Each row was made from one walk, in order. Every step used is in the known rows, and no mark comes twice. Write each row's walk.
Each row is shifted at random along 4 fixed directions that mean nothing.
Known rows
vavir, topizug, fozek, vari, fumub: -100 193 -48 -56 132 -233 114 154 12 59 88 -25 -8 71 -11 -57 27 -78 169
 -86 15 -121 90 136 -18 -26 37 -231 -195 -7 -87 -166 139 261 153 -128 61
 192 -27 -131 59 132 -17 -108 -66 -36 -106
litud, topizug, fozek, zisak: -219 303 -81 84 380 -55 -538 -107 -272 -162 -28 -61 268 26 -113 -165 188
 139 277 5 27 -275 57 -340 -85 -212 -137 -305 -135 75 -111 -330 178 479
 352 -276 59 314 97 50 -28 -76 125 133 197 113 -38
litud, vavir, dinen, fumub, golak, zisak, fozek: 130 -172 74 -41 -88 228 70 -116 75 -31 -138 395 188 -211 -137 -25 127
 -335 142 147 120 0 3 -24 -22 131 -41 -219 -136 -288 -215 275 49 119 222
 -100 -331 391 74 -291 31 123 -33 1 -8 -68 -111
vavir, zerub, vari, zisak: 197 -34 90 -78 221 -87 194 -140 116 -154 -230 -58 -138 -49 0 -139 -153
 -157 -170 82 -84 -269 -57 -253 -72 -131 -55 45 -15 40 -97 32 -54 54
 -129 -21 -50 -128 318 178 27 -235 353 -95 -1 200 121
dinen, fumub, golak, zisak, vari, zerub, fozek, topizug, vavir, litud: 277 -197 84 -44 -2 45 -142 -37 85 -111 -316 -191 -171 -133 114 -92 12
 -207 121 384 -125 -392 -145 -297 -173 -195 -44 206 50 -187 -459 -5 -106
 80 -14 -211 85 33 142 9 -5 -108 288 -78 -157 -21 -9
topizug, dinen, fumub, golak, zisak, vari: 63 -197 -63 201 -176 201 101 143 188 -96 55 -138 -130 -128 267 101 0
 -118 152 320 -94 57 86 48 20 -221 7 176 66 26 -263 -202 211 -125 -54
 -48 171 -21 -23 -101 -13 -41 50 -151 -263 78 -309
topizug, dinen, fumub, golak, zisak: 11 -187 55 139 -196 124 40 -16 50 -140 103 -41 -2 -15 237 42 20 28 56
 167 1 33 -56 -240 -222 -145 -6 255 112 110 -288 1 -45 -294 -188 -125
 -124 -192 -42 60 37 -122 213 -140 -117 -48 -119
golak, fumub, zisak, vari, zerub, fozek, topizug: -79 369 -71 86 -90 -140 -237 218 -106 188 280 -241 -173 260 140 142 -139
 423 -28 -204 -79 142 104 240 129 70 110 218 196 356 251 -177 36 -276
 -31 142 317 -316 -302 157 86 42 -237 30 13 -123 47
dinen, fumub, golak, zisak, vari, zerub: -139 0 -188 71 163 -72 -115 -93 -11 -188 -47 -27 -192 29 -64 -53 -89 80
 -147 -38 -43 -14 -32 -59 -24 -3 66 21 55 13 282 -130 -4 50 -111 -72 44
 -148 199 259 -55 -249 127 155 84 311 209
fumub, zisak, fozek, topizug, zerub, vavir, litud: 243 -158 142 -95 -187 44 -86 93 116 142 -75 -206 -73 -36 93 136 42 141
 -10 187 -36 7 -3 189 23 -30 8 256 116 10 -143 129 -87 -120 -74 158 75
 -188 -215 -25 -12 67 -63 102 -26 -221 -54
zisak, vari, zerub, vavir, topizug, dinen, fumub, golak: -160 -59 -48 44 119 21 63 6 0 96 -88 94 161 48 -66 -16 125 -189 41 -39
 41 11 -43 -56 17 76 -25 -140 -86 -178 -20 28 -79 123 76 -86 -61 269 38
 -152 -84 114 -13 -86 -68 -68 45
zisak, golak, dinen, fumub: -232 -26 -245 261 53 -114 -283 -47 -164 -486 62 -184 -155 53 335 27 -36
 469 -132 61 42 112 -126 -379 -276 -272 -5 244 111 287 -110 -248 -105
 -63 -133 -206 113 -393 -33 504 -99 -361 314 -20 95 364 -5
vari, zerub, zisak, golak: 277 -44 67 214 5 200 122 62 135 -144 -138 -151 -149 51 280 87 -192 8 90
 362 -90 -13 81 -128 -2 -260 -63 214 218 82 -361 -153 69 -162 97 9 112 8
 7 -83 73 -34 163 -231 -210 -12 -156
fozek, vari, zerub, vavir: 325 -291 165 -281 -79 -43 397 -76 194 66 -242 -11 -222 60 -117 17 -188
 -274 -164 -47 -14 -57 -73 9 132 111 120 72 123 -76 -106 258 -133 -169
 -146 190 -290 49 83 -59 89 -72 101 41 -27 -113 166
vari, fumub, golak, zisak, fozek, topizug, vavir, litud, dinen: 357 -131 46 108 -101 166 68 213 243 -179 -23 -276 -8 -107 299 65 112
 -123 357 358 -98 -40 83 -35 -109 -377 12 100 19 43 -682 -185 83 124 263
 -149 209 158 -76 -230 -105 68 95 -45 -400 -319 -464
dinen, fumub, golak, zisak, fozek: 121 -172 47 57 -221 210 -60 -106 -5 -182 -32 165 -66 -123 165 23 12 -1
 62 238 102 3 -105 -171 -108 -37 -14 144 107 -26 -222 91 -17 -230 -24
 -135 -281 -40 3 67 34 -131 236 -117 -12 39 -109
litud, fumub, zisak, golak, dinen: -90 85 -27 115 153 147 -25 -88 -104 -170 -56 234 436 -83 -222 -186 152
 -199 114 -25 96 99 77 -205 -79 -42 -126 -396 -217 -145 -164 -73 133 383
 264 -103 -16 516 152 -185 -109 130 -6 -39 53 219 -167
dinen, fumub, zisak, fozek, topizug: -71 274 -135 108 86 -14 -350 45 -180 32 20 11 113 2 -1 -17 116 197 128
 24 -11 -97 -1 -171 -73 0 -54 -119 30 83 -8 -124 69 163 225 -132 162 235
 -61 40 0 94 43 -56 126 41 -80
fozek, vari, zerub, vavir, fumub: 349 -176 200 -226 -120 -47 480 156 247 186 -188 -52 -194 -16 -7 56 -110
 -364 31 164 -69 -174 59 219 98 61 63 26 -70 -202 -413 208 45 87 48 50
 16 217 -60 -394 227 275 -143 -192 -269 -299 -101
fumub, zisak, vari, zerub: -50 14 -120 -7 8 -41 67 44 12 22 96 -108 -230 86 -54 59 -120 155 -224
 -194 -53 182 48 241 140 133 92 114 182 95 439 -101 4 -160 -207 145 40
 -272 26 193 -10 -77 -68 165 85 164 170
topizug, zerub, vavir, dinen, fumub, zisak: 46 -188 -22 9 227 32 -108 -132 -70 -309 -298 -61 135 -191 -66 -194 123
 -143 74 101 -19 -313 -97 -545 -199 -90 -63 -133 -139 -131 -289 -75 5
 367 45 -264 -32 274 257 160 -114 -70 356 -95 55 256 -7
zerub, vari, fumub, golak, zisak: -181 58 -12 158 204 -32 -141 -191 -39 -197 -49 128 213 -10 -58 -196 90
 -110 111 77 42 -167 -30 -357 -217 -158 -32 -207 -175 -57 -98 -18 30 168
 45 -259 -25 175 194 92 -87 -202 257 -58 9 233 -2
topizug, dinen, fumub, golak, zisak, vari, zerub, vavir, litud, fozek: 126 -104 67 -242 -87 -4 -58 -227 -39 -149 -99 32 -112 -67 -88 24 -69 -5
 -138 -90 145 -86 -181 55 46 17 26 196 -7 -19 49 192 -258 -131 -105 -58
 -283 -347 42 169 -6 -202 41 226 6 -130 189
zerub, vari, fumub, zisak: -117 46 10 53 39 -96 130 47 -9 74 175 -53 51 50 24 -13 21 94 -55 -198 -4
 87 88 85 -27 58 31 -80 -48 92 205 -46 31 -88 -99 55 103 -89 -75 123 -20
 77 -29 -87 32 83 -37
golak, dinen, fumub, zisak, vari, zerub, fozek, topizug, vavir, litud: -59 -18 15 -114 64 -120 -227 -41 -80 98 -63 -24 29 -22 -143 -47 85 33
 -123 -132 -33 -36 -31 56 -53 129 -21 7 -35 -125 183 106 -135 82 -54 53
 65 -104 -14 114 -46 53 -150 218 176 27 174
topizug, fozek, vari, zerub, vavir, litud, dinen, fumub, golak, zisak: 107 -203 57 131 -144 107 33 84 175 -111 48 -178 -75 17 240 114 -10 -29
 76 196 -66 7 26 -46 -147 -194 75 290 71 121 -301 21 28 -249 -105 -57 57
 -264 -96 -3 21 -94 113 -16 -232 -197 -114
topizug, vavir, zerub, zisak, fozek, vari, fumub: -205 143 -187 109 302 -239 -263 -110 -194 -361 34 -131 -171 69 106 -124
 -9 326 -71 -143 11 -105 -71 -231 -138 -188 118 -79 -35 124 204 -205 22
 141 -46 -177 124 -319 173 532 -161 -402 242 138 139 286 130
dinen, fumub, zisak, golak: -95 -30 -30 72 153 149 -94 -339 -258 -176 -266 352 241 -102 -186 -219 51
 -176 -62 42 145 -156 -199 -502 -185 45 -172 -223 -101 -241 4 189 -122
 158 40 -207 -216 303 292 35 -33 -59 327 -179 173 309 133
fumub, zisak, vari, zerub, vavir, litud: -122 -17 -146 113 406 -166 -476 -97 18 -186 -300 -219 34 -9 -114 -95 132
 121 -76 121 -35 -217 16 -93 -110 -178 -18 -90 -125 -96 25 -83 -24 415
 104 -160 316 35 114 296 -231 -215 122 293 117 311 112
golak, zisak, fozek, topizug, zerub: 382 -28 244 -295 -333 222 222 147 86 246 -22 98 4 -140 -88 37 2 -172 317
 196 -20 0 52 148 204 127 -27 -15 76 -89 -259 -65 124 75 117 181 -262
 391 -75 -535 198 341 -122 -86 -56 -346 -192
golak, zisak, vari, fumub: -544 250 -387 373 305 -336 -446 -6 -155 -309 329 -160 -95 126 156 -11 66
 622 -16 -173 0 192 126 73 -161 -217 140 -132 -77 252 466 -383 138 150
 -5 -130 457 -400 -57 573 -222 -366 -26 257 182 511 2
vavir, fumub, zisak, vari, zerub, fozek, topizug: 95 331 8 -64 101 -95 -150 68 -84 128 -107 -58 -70 96 -91 -96 -111 -79 61
 -50 -68 -277 8 -81 113 81 -24 -57 0 29 -70 -94 39 151 169 -77 169 235
 46 -74 114 124 -27 -127 -33 -38 46
fumub, golak, zisak, vari, zerub: 315 -227 153 -330 -248 122 500 -181 148 97 -131 272 -221 -84 -224 -78
 -268 -452 -255 -40 -3 -57 -161 26 104 284 13 88 138 -191 136 342 -157
 -284 -287 144 -475 3 291 -117 163 -33 136 -90 -16 24 241
dinen, fumub, zisak, vari, zerub, vavir, litud, topizug, fozek: -146 -101 22 -89 -52 -128 -306 -48 -71 -68 208 -229 -137 9 155 96 17 470
 -24 -86 45 29 -84 115 -27 -38 49 242 109 159 242 -173 -144 -212 -114 70
 -94 -520 -196 381 -72 -211 -9 239 180 -65 178
vavir, topizug, zerub, vari: -144 182 125 -219 125 -178 82 55 15 230 -43 -6 114 -12 -170 -11 22 -8 10
 -108 52 -37 63 257 288 58 -105 -152 -199 19 198 -131 39 297 42 192 -116
 169 -64 -223 45 129 -244 136 128 -80 84
dinen, fumub, golak, zisak, fozek, vari: 55 23 -101 77 187 121 -133 -11 -4 -257 -333 17 24 -150 -12 -155 91 -365
 210 347 4 -410 -45 -384 -80 -265 -78 -169 -192 -125 -496 -176 242 381
 218 -394 12 481 284 -136 -5 -103 379 -154 -143 142 -200
zerub, zisak, vari, fumub, golak, dinen: 166 -87 151 -113 -127 131 429 -55 116 2 -14 262 205 -51 -111 -139 -44
 -489 -5 -35 36 70 -19 -125 8 83 -53 -194 -74 -153 -217 172 -9 -45 14 10
 -254 358 165 -212 -12 129 73 -303 -131 40 -124
vavir, topizug, dinen, fumub, zisak: -118 -68 -50 55 141 -30 -130 -69 -120 -137 -54 -40 163 -138 -8 -128 167
 20 34 -26 15 -193 -73 -375 -236 -15 -101 -73 -90 -21 -113 -134 -37 209
 -4 -212 -45 145 114 168 -59 39 211 -96 109 148 -26
litud, topizug, zerub, zisak, vari: 73 -85 57 -116 -20 30 61 -99 39 -107 -44 -66 -135 -182 65 -37 -124 29 1
 166 -44 -143 -56 -71 122 -160 -92 53 30 45 64 -209 63 -8 -44 102 -58
 -46 145 114 -1 -187 77 -34 49 128 -4
zisak, vari, fumub, golak: -192 86 -65 65 33 6 139 -46 -87 55 58 172 114 124 -35 -77 47 -124 6 -90
 95 84 -77 -10 14 32 -3 -175 -52 -119 132 68 -62 -49 -30 -130 -41 131 57
 -50 -82 -24 100 -206 -79 78 16
vavir, zerub, fozek, topizug: -41 430 -101 98 293 -173 -517 52 -180 -145 -188 -241 -48 168 47 -127 -41
 220 99 72 -30 -330 -30 -309 12 -189 -72 19 12 207 -246 -296 38 325 225
 -273 283 155 32 132 0 -141 199 -44 17 74 7

Write each row's walk
-17 -46 -52 -93 -109 -29 296 90 144 191 129 100 -169 80 -124 134 -173
 -74 -277 -215 -55 264 96 419 156 292 82 85 82 -2 390 187 -18 -226 -189
 242 -67 -219 -29 -79 100 113 -285 125 13 -21 170 -> vavir, dinen, fumub, golak, zisak, vari, zerub
-132 43 -11 163 -79 80 133 -73 -115 129 213 143 57 113 8 111 -41 230
 -226 -249 75 394 14 245 48 156 48 50 94 45 492 295 -108 -334 -191 246
 39 -413 -134 37 -22 14 -207 85 71 -48 155 -> litud, vavir, zerub, vari, fumub, zisak, golak
189 14 157 -208 -457 112 68 -73 -184 39 257 -1 -195 28 140 60 -125 342
 -36 -101 46 161 -247 -75 48 102 99 362 360 208 224 71 -212 -508 -384
 207 -379 -537 -72 178 59 -175 129 17 105 -212 168 -> vari, fumub, golak, zisak, fozek, topizug, zerub
340 -486 226 -346 -316 35 583 -47 294 273 1 85 -237 -55 -88 143 -201
 -220 -219 -146 -41 175 -27 284 183 332 142 128 169 -113 126 360 -199
 -426 -213 462 -342 -99 -58 -114 102 131 -192 46 -6 -259 149 -> litud, topizug, dinen, fumub, zisak, vari, zerub, vavir
120 -76 3 55 -104 99 -15 -18 -76 -109 -44 -164 -190 -143 168 -54 -34 -51
 48 132 -80 -172 -91 -153 42 -120 16 162 100 -34 -65 -104 84 -102 -139
 -78 157 -143 85 155 -15 -129 132 -160 -106 156 -71 -> zerub, fozek, topizug, vavir, fumub, zisak, vari
168 -123 58 -82 106 24 271 46 234 82 -181 84 142 16 -220 25 -34 -410 -79
 -85 -51 67 136 135 159 149 41 -166 -96 -186 -131 312 38 148 99 111 -82
 270 66 -256 -59 144 -205 101 -91 -38 10 -> fumub, golak, zisak, vari, zerub, vavir, dinen
23 236 -80 88 17 34 -251 12 -98 7 -7 92 134 -11 5 -16 55 26 108 87 -23
 -123 -38 -230 -103 -11 -57 -66 18 45 -161 58 30 96 194 -150 50 203 -2
 -47 16 51 64 -82 32 -26 -71 -> vavir, dinen, fumub, golak, zisak, fozek, topizug
-31 165 38 -76 -80 21 -125 82 -93 125 212 -73 71 88 -46 14 9 99 40 -326
 8 144 77 84 157 159 64 -17 66 123 156 -187 15 -56 -3 151 -81 -25 -62 60
 -49 119 -229 120 66 -111 0 -> golak, fumub, zisak, vari, zerub, fozek, topizug, dinen
-231 85 -239 320 168 -120 -201 188 -23 -264 77 -205 -105 120 277 96 -8
 296 5 45 -41 157 150 -55 -130 -222 25 88 -35 253 -163 -340 130 68 96
 -111 374 -162 -137 185 -28 -60 8 -27 -42 209 -164 -> zerub, fozek, vari, zisak, golak, dinen, fumub
-171 180 -81 172 335 50 -330 -62 -168 -136 -145 -34 332 9 -49 -155 270
 57 301 194 52 -224 -63 -263 -140 -303 -85 -294 -229 -151 -195 -231 42
 467 334 -309 257 320 127 -50 -200 -85 177 -3 -78 -35 -63 -> vari, zisak, fozek, topizug, zerub, vavir, litud, fumub, golak
10 -93 -25 32 -151 147 91 -50 47 19 24 122 10 -138 12 -15 -15 -226 16
 110 -32 -23 -44 -68 8 -15 -41 11 0 -70 -15 52 73 -95 -85 -3 -36 64 113
 -85 13 -24 38 -119 -71 94 -84 -> fozek, topizug, dinen, fumub, golak, zisak, vari
119 -83 -57 104 177 -180 3 72 178 -17 -183 -228 -114 -108 95 3 16 -8 95
 263 -147 -283 0 -95 -127 -128 6 58 -4 -21 -272 -61 7 230 129 -84 240
 143 -8 1 -12 9 93 -55 -94 19 -25 -> dinen, fumub, zisak, vari, zerub, vavir, topizug
169 -215 47 -72 -186 159 105 -157 84 -66 -110 99 -46 -218 -4 -47 -61
 -265 -29 193 -36 -130 -158 -154 -15 -71 -26 82 -10 -102 -60 193 -29 -88
 -130 33 -70 -38 189 -25 -29 -148 147 -55 -89 43 -1 -> fozek, topizug, zerub, vavir, litud, dinen, fumub, golak, zisak, vari
4 71 79 12 -37 151 67 168 13 219 -19 18 270 34 -9 46 191 -93 296 200 58
 0 40 198 68 -106 -84 -159 -160 -166 -279 -56 67 194 290 -62 155 376
 -165 -478 -1 280 -150 -132 -237 -417 -218 -> zisak, fozek, topizug, zerub, vavir, litud, fumub, golak
